Below is a small trained network, with its code and all its weights. Each question gives an input and a class and asks what happens when units are switched off, that is, made to give their printed mean instead of their output.

import numpy as np


def w(rows, s, z=0):
    codes = np.array(rows[::2]) - 128.0
    scale = np.full(codes.shape[1], s)
    scale[-1] = z or s
    return codes * scale


def norm(h):
    return h / np.sqrt((h * h).mean(-1, keepdims=True) + 1e-5)


def f(y):
    return y / 2 * (1 + np.tanh(0.7978845608 * (y + 0.044715 * y**3)))


def log_softmax(a):
    a = a - a.max(-1, keepdims=True)
    return a - np.log(np.exp(a).sum(-1, keepdims=True))


def net(x, mask):
    res = np.array(x, float).reshape(1, 6) / 4 @ E
    u = 0
    for l in range(3):
        y = f(norm(res) @ A[l][:, :-1].T + A[l][:, -1])
        res = res + np.where(mask[u : u + 10], y, B[l][:, -1]) @ B[l][:, :-1]
        u += 10
    return log_softmax(norm(res)[-1] @ U[:, :-1].T + U[:, -1])


A, B = {}, {}
E = w([
[149,78,127,189,83,254,72,103,146],'x0',
[95,139,141,140,117,118,119,142,143],'x1',
[210,79,226,57,125,62,27,128,222],'x2',
[47,247,104,20,49,192,133,58,101],'x3',
[127,138,148,119,140,140,116,147,105],'x4',
[115,128,131,112,158,131,91,127,96],'x5',
],0.0075)
A[0] = w([
[139,156,68,100,93,139,76,216,147,3],'L0N1',
[131,137,200,26,93,164,128,88,157,41],'L0N2',
[165,126,127,106,187,97,125,199,168,203],'L0N3',
[192,134,130,189,95,114,65,129,80,47],'L0N4',
[135,135,115,142,97,135,170,169,174,152],'L0N5',
[59,181,2,99,92,192,189,146,46,60],'L0N6',
[110,152,139,246,231,169,155,135,115,99],'L0N7',
[104,76,94,247,167,112,197,170,33,141],'L0N8',
[144,144,97,173,188,254,81,150,230,155],'L0N9',
[106,54,149,215,94,116,204,85,81,37],'L0N10',
],0.0076,0.0044)
B[0] = w([
[112,169,89,140,155,201,128,127,162,111],'L0N1',
[201,134,50,120,163,182,139,210,138,167],'L0N2',
[152,79,78,218,149,27,140,113,150,205],'L0N3',
[94,46,81,108,50,136,177,145,118,131],'L0N4',
[159,140,154,124,139,141,120,194,100,142],'L0N5',
[132,60,231,190,158,90,144,104,119,254],'L0N6',
[187,144,88,86,88,156,51,98,154,187],'L0N7',
[151,252,136,3,114,169,104,113,227,241],'L0N8',
[108,14,110,145,61,125,73,128,72,186],'L0N9',
[100,163,165,85,136,177,71,150,102,155],'L0N10',
],0.0075,0.008)
A[1] = w([
[120,107,175,84,144,132,200,117,90,33],'L1N1',
[103,182,160,124,188,87,193,117,124,5],'L1N2',
[138,248,67,41,185,110,156,154,178,82],'L1N3',
[93,149,138,140,152,136,203,144,66,11],'L1N4',
[124,137,114,114,84,138,116,131,132,115],'L1N5',
[129,145,138,98,82,147,90,134,146,128],'L1N6',
[85,118,119,182,101,194,138,86,103,32],'L1N7',
[152,147,110,86,67,165,85,136,176,73],'L1N8',
[138,152,74,113,120,217,72,134,133,11],'L1N9',
[124,163,124,145,84,196,97,91,105,51],'L1N10',
],0.011,0.0028)
B[1] = w([
[113,120,109,130,146,167,143,108,119,155],'L1N1',
[100,120,57,103,127,151,127,96,177,182],'L1N2',
[147,77,176,173,1,114,71,79,130,254],'L1N3',
[98,168,84,105,141,183,118,139,107,162],'L1N4',
[108,90,117,60,137,96,153,132,149,140],'L1N5',
[136,118,101,105,153,159,120,99,112,173],'L1N6',
[186,178,164,115,177,42,182,207,64,176],'L1N7',
[91,68,26,86,212,132,172,145,129,207],'L1N8',
[118,115,92,143,183,146,174,171,173,186],'L1N9',
[123,99,129,99,182,87,105,184,125,176],'L1N10',
],0.011,0.0094)
A[2] = w([
[148,111,99,113,12,95,59,93,139,153],'L2N1',
[70,140,115,84,74,61,122,98,76,149],'L2N2',
[140,72,208,138,20,147,67,160,134,88],'L2N3',
[123,144,182,162,130,66,176,168,78,113],'L2N4',
[95,105,198,154,128,178,162,158,86,52],'L2N5',
[153,114,150,118,97,133,136,183,41,132],'L2N6',
[215,102,170,101,55,156,107,133,135,175],'L2N7',
[48,216,125,150,92,169,186,38,130,3],'L2N8',
[88,156,144,154,94,80,137,118,131,186],'L2N9',
[168,170,159,167,170,41,168,126,139,72],'L2N10',
],0.011,0.0028)
B[2] = w([
[92,208,203,206,111,121,112,80,102,253],'L2N1',
[158,116,7,120,130,140,145,125,124,153],'L2N2',
[71,148,41,191,62,141,111,86,187,221],'L2N3',
[201,187,210,102,105,152,118,198,74,168],'L2N4',
[132,132,184,127,129,104,92,146,121,142],'L2N5',
[95,134,193,178,104,82,99,99,128,149],'L2N6',
[74,197,108,161,110,159,104,100,109,212],'L2N7',
[140,2,29,37,195,196,161,206,196,178],'L2N8',
[151,95,146,160,204,133,147,131,140,147],'L2N9',
[123,167,207,27,114,141,236,196,6,177],'L2N10',
],0.0098,0.011)
U = w([
[123,139,127,219,76,105,72,24,156,182],'0',
[130,66,40,65,245,170,153,152,158,180],'1',
[161,174,236,123,180,70,167,169,36,1],'2',
],0.012,0.0013)

Each question gives the input, the list of numbers given to net, and the class t.
The units are the neurons (one row each of A and B). Each row of codes is followed by its name. A weight is (code - 128) times the scale printed after its matrix; where a second scale follows, it is the last column's (A, B and U).
mask holds one flag per neuron, layer by layer. A switched-off neuron (its flag False) gives its mean, the last column of its row in B, instead of its output. The means were averaged over made-up inputs and are rounded, as every weight is.
A unit's drop is (log p(t) with every unit on - log p(t) with that unit switched off) / (log p(t) with every unit on - log p(t) with every unit switched off).
The circuit of an input: a set's keep is (log p(t) with only the set's units on - log p(t) with every unit switched off) / (log p(t) with every unit on - log p(t) with every unit switched off). Starting from the 12 units with the biggest drops (on a tie, the unit counted first), units are removed one at a time, each time the one whose removal leaves the highest keep (on an exact tie, the one counted first), for as long as the keep stays at least 0.8.
circuit, biggest first: the units of the circuit, biggest drop first
top k neurons: the k neurons with the biggest drops, biggest first
k most important neurons of layer l: the k neurons of layer l with the biggest drops, biggest first
drop when u is switched off: that unit's drop, to one decimal
input [2,8,-4,6,2,0], class 2: circuit, biggest first : [L1N7]
input [0,5,-1,5,2,7], class 1: 2 most important neurons of layer 0 : [L0N9 L0N7]
input [6,2,0,5,3,0], class 2: circuit, biggest first : [L0N8 L1N7]
input [-2,-4,-8,-8,-5,5], class 0: circuit, biggest first : [L1N3 L0N8]
input [-3,-4,-4,-8,-3,3], class 0: circuit, biggest first : [L1N3 L0N8]
input [-1,8,2,-6,-6,-7], class 2: top 2 neurons : [L1N3 L2N10]
input [-7,-6,-4,0,-1,-1], class 0: 2 most important neurons of layer 0 : [L0N8 L0N9]
input [-5,-8,-8,-5,-1,4], class 0: top 2 neurons : [L1N3 L0N8]
input [-5,-2,0,-1,8,-5], class 0: top 2 neurons : [L0N6 L0N9]
input [-8,2,7,2,4,1], class 0: top 2 neurons : [L0N6 L1N3]
input [-5,-8,-1,-8,-5,3], class 0: top 3 neurons : [L0N8 L1N3 L0N6]
input [8,-5,0,5,3,3], class 2: top 3 neurons : [L0N8 L1N7 L0N7]
input [5,8,-6,-2,1,7], class 1: drop when L0N8 is switched off : 0.6
input [-3,-1,6,-5,-5,2], class 2: drop when L1N3 is switched off : 0.4
input [-8,-8,-7,-7,7,3], class 0: drop when L2N9 is switched off : 0.0
input [6,-8,-7,-3,3,-2], class 1: drop when L0N8 is switched off : 1.1
input [-8,4,-7,-7,4,1], class 0: top neuron : [L1N3]
